Each row has a name. Each piece below is followed by the name of the row it came from, unless a question asks for something else. Each question is about the rows just above it. Places in a row count from 0.

[-18  78   7  15  96  42  13 -37 -13 -44 -52  -2 -79 -21  14  46  39  30
 -43]  <19>
[ 18   3  71  28   6 -13  20 -33 -35 -19 -23  19 -62 -41  27  55 -38  25
 -66]  <122>
[   4   31   37  -16   37  -30   -2  -21  -10   12 -108   41  -35  -32
    5   74  -37    1  -64]  <65>
[-13  23 -14  -7  23 -20  39 -18  69 -25 -44  47 -28  40  47  77  60  15
  -4]  <58>
[-24  41 -34  76 -15 -12  67  24  -3 -20 -23  56 -65 -81  15  48 -29 -13
  19]  <77>
[-35 115  40  14  41   5  32 -18 -14 -46 -71  -5 -68 -63 -20  -1   7  24
  14]  <106>
[-34  34  -9  20 -15  -8 -27  -4  34   9 -21  21 -44 -23  42  17 -15 -28
 -39]  <39>
[ 87   7  -2 -24   0 -29  41 -16 -35 -58  11  37 -14 -68  30  13 -36 -42
 -14]  <44>
[-5] is at row and place
<106>, 11
Move every entry of [-21] by -1 step of 1.
[-22]

[-65 -56 -13 -49  40 -50  -7  49  53  -8   4  32   9 -35  22  34  -3 -23
  19  15  35 -34 -49  24 -35  -1 -13  -2 -21   3  20  10  25  31  84  17
 -31   5  -2  21 -12  34  13 -10  35  12  -4  29  68  44 -25  38 -17  46
 -45 -14  53 -49] : <67>
[-22  16  -7 -37  32 -56 -22  55  45  45 -37  -2  35  46  18  32 -11   8
 -54  26  44 -19 -32  55 -66 -35   4   0 -31 -12  -4  46  39  13   2  22
 -63  43 -35 -11  12 -40 -27  19  33  -4 -13 -11  -3 -31  13  11   2   1
 -49  40  -9 -80] : <88>
[-10   9   8  69  -7 -20  29 -54 -53 -44 -48 -16  47  71   0 -29  25  18
 -19 -68 -87  65   7 -25  -2  38 -30  -9   6 -10   0 -24  10   1 -45 -16
  35  37  33  -9 -19 -27   6 -44 -51 -42   1   1 -10 -36 -13  -3  -8  14
  42 -20 -28  17] : <93>
[-23  17  -6 -38  32 -57 -22  56  44  44 -35  -2  34  48  18  33 -11   7
 -52  25  45 -20 -32  55 -65 -37   5   2 -32 -10  -4  47  43  14  -1  22
 -62  41 -37 -10  12 -41 -28  21  34  -4 -12  -9  -3 -33  14  13   2  -1
 -51  40 -11 -79] : <134>
[-53  25  -2  63 -36 -20  47 -28 -34 -24 -18   8  -4 -31  27 -50 -17  37
 -18 -32 -72  49   8   3  27  30  -9  27  47   6 -53 -16 -29 -40 -83 -28
   7   5  -2 -11 -54   5  44 -27   5 -45 -29 -11 -17 -26 -10  11   7  -4
  89  -5 -34  41] : <146>
Move every entry of [-9] by -1 step of 1.
[-10]
[  0 -24] with -1 step of 1 on every entry:
[ -1 -25]
Which row holds [ 25 -52] read backwards?
<134>
[-63] is at row and place
<88>, 36

[-17 -42   0 -55 -39 -16 -46 -25 -30 -14]  <20>
[-72 -44 -49 -29 -12 -16 -19 -48 -13 -61]  <4>
[-29 -14 -16 -30 -55 -39   0  -2  -3   5]  <7>
[-49 -29 -12 -16] with -1 step of 1 on every entry:
[-50 -30 -13 -17]
[-16 -12 -29] is which row, read backwards?
<4>
Where in the named rows is [-61]?
<4>, 9
Shift each entry of [-16 -30 -55 -39] by +1 times 1:
[-15 -29 -54 -38]
[  0 -39 -55 -30 -16] is which row, read backwards?
<7>
[-42   0] with +1 step of 1 on every entry:
[-41   1]

[ 17   4 -83  23  32  85 -25   8   0  15 -23 -13   9 -12 -21 -67  26  -9
 -86  -4  -9   3   6   7 -18  13 -18  66 -20  -3 -13] -> <132>
[ 31 -11 -70 -28 -18  85 -25   8   0  15 -23 -13   9 -12 -21 -67  26  -9
 -86  -4  -9   3   6  -9 -18  13 -18  66 -20  -3 -13] -> <138>
[  23   32   85  -25    8    0   14    8    0   15  -23  -13    9  -12
  -21  -67   26   -9 -104    9   10    0    1   -8  -27   14  -30   79
  -20    1  -17] -> <31>
[-11   5  11  -7 -18 -13  -9 -71 -27 -12  29 -11 -70 -28 -10  12 -27 -26
  14  99  93   8   9 -83 -13  15 -14 -11  22  -5  23] -> <50>
[ -5  22 -11 -14  15 -13 -83   9   8  93  99  14] is which row, read backwards?
<50>
Shift each entry of [-13] by +1 times 1:
[-12]
[ 15   0   8 -25  85  32  23] is which row, read backwards?
<132>
[-28 -70 -11  29] is which row, read backwards?
<50>

[ 14  26  30 -47 -60 -22  37  24 -20 -23  27 -36  -6   0 -17 -34  14 -50
 -39  53 -20  -8  -9   9 -62  69  25 -26  55  67  64  53  66  76  87  76
   8]  <100>
[ -4  37  19 -47 -66 -64  57  36   4 -33  34 -30  18 -43 -46 -28   2 -46
 -55  61   7 -13  32  70  -3 -21  23  19 -37 -40 -22   0 -36  48 -51 -49
  -6]  <89>
[ 34  20 -28 -13 -29   0 -20  49  20  28 -64  44  29 -30 -23 -82  69 -53
  42 -38  45  58   6 -23  47 -28  -9  27 -37 -34 -57 -44 -41 -59 -62 -52
 -23]  <149>
[ 18 -43 -46 -28   2 -46 -55  63   7 -13  32  70  -6   0 -17 -34  14 -50
 -39  53 -20  -8  25  44 -14  14  34  20 -28 -13 -29   0 -20  48 -41 -36
 -31]  <115>
[ 14  26  30  54 -60 -33  37  24 -20 -23  27 -36  -6   0 -17 -34  14 -50
 -39  53 -20  -8 -35 -24 -14  14  34  20 -28 -13 -29   0 -20  48 -41 -36
 -31]  <30>
[ 70  32 -13   7  61 -55 -46   2 -28 -46 -43  18] is which row, read backwards?
<89>
Where do [ 14  26  30  54 -60 -33  37  24 -20 -23  27 -36  -6   0 -17 -34  14 -50
 -39  53 -20  -8 -35 -24 -14  14  34  20 -28 -13 -29   0 -20  48 -41 -36
 -31] appear?
<30>

[  3   2  -1  43  27  78  48 -30  53 -52  62   3  21  52   6 -77  30 -21
 -61   8   1  34   6  53 -36  13   4  -7 -10 -38  20  21 -11 -18 -69  -4
 -32  -9  63  63  11 -33   0] -> <33>
[  3   2  -1  43  27  78  48  15 -19 -52  62   3  21  52   6 -77  30 -21
 -61   8   1  34   6  53 -36 -59   4  -7 -10 -38  20  21 -11 -41 -69  -4
 -32  -9  63  63  11 -33   0] -> <123>
[  5 -12  -6 -62  43  71  46 -19  69 -40  63   5  26  60  12 -79  45  10
 -19  11  -3  25  -2  47 -43 -54   2 -15 -17 -54  -7  40  -1 -39 -47 -10
 -13   1  69  71   3 -43 -39] -> <18>
[ -2  14  11   8  -4  64  24 -52  15 -37  43  -1  -5  27 -38 -45 -24 -59
 -97 -14 -12  46  -9  38 -20 -61  20  27  16   5  41 -22 -13  13 -69   3
 -53  -5  24  39  38  15  50] -> <12>
Row and place of [14] in the named rows:
<12>, 1
Row and place of [-30] in the named rows:
<33>, 7

[ -5 -39  56   6 -33  43   7   8 -58 -22  29]  <62>
[ 11 -10   9  -1   8   7  18   8 -36 -11  29]  <136>
[-45  13 -10  88 -24   8  -3   5  20  23  -5]  <154>
[ 25  13 -40  -8  46 -12  23 -50  26  -7  21]  <9>
[ 24  -2 -50  -6  46  58  18 -26  26  -9  12]  <119>
[ 25 -39  56   2  19  11  23 -31  39  23 -34]  <25>
[-70   5 -33  88 -49  21   6   7  39 -27  -9]  <56>
[25 13] with +1 step of 1 on every entry:
[26 14]
Which row holds [ 7  6 21] read backwards?
<56>
[9] with +1 step of 1 on every entry:
[10]
[ -5 -39  56   6] with +1 step of 1 on every entry:
[ -4 -38  57   7]
Shift each entry of [-39] by +1 times 1:
[-38]

[-17 -66  34 -39   9  22] : <97>
[ 98 -18 -75  -1   5 -38] : <131>
[-17   3  -1 -21  72  36] : <181>
[113  -7 -93   5  11 -44] : <74>
[-14  73 -10  40 -11 -10] : <48>
[-51 -16  54  -6 -25  14] : <167>
[-14  50   1  32 -26 -12] : <114>
[  0  -9 -20 -38 117  47] : <139>
[-41   0  30 -10  20  25] : <76>
Which row holds [-38 -20  -9   0] read backwards?
<139>
[40] is at row and place
<48>, 3
[ 73 -10  40] with -1 step of 1 on every entry:
[ 72 -11  39]
Where in the named rows is [-16]?
<167>, 1
[72] with +1 step of 1 on every entry:
[73]
[117 -38 -20] is which row, read backwards?
<139>
Move every entry of [113  -7] by -1 step of 1.
[112  -8]

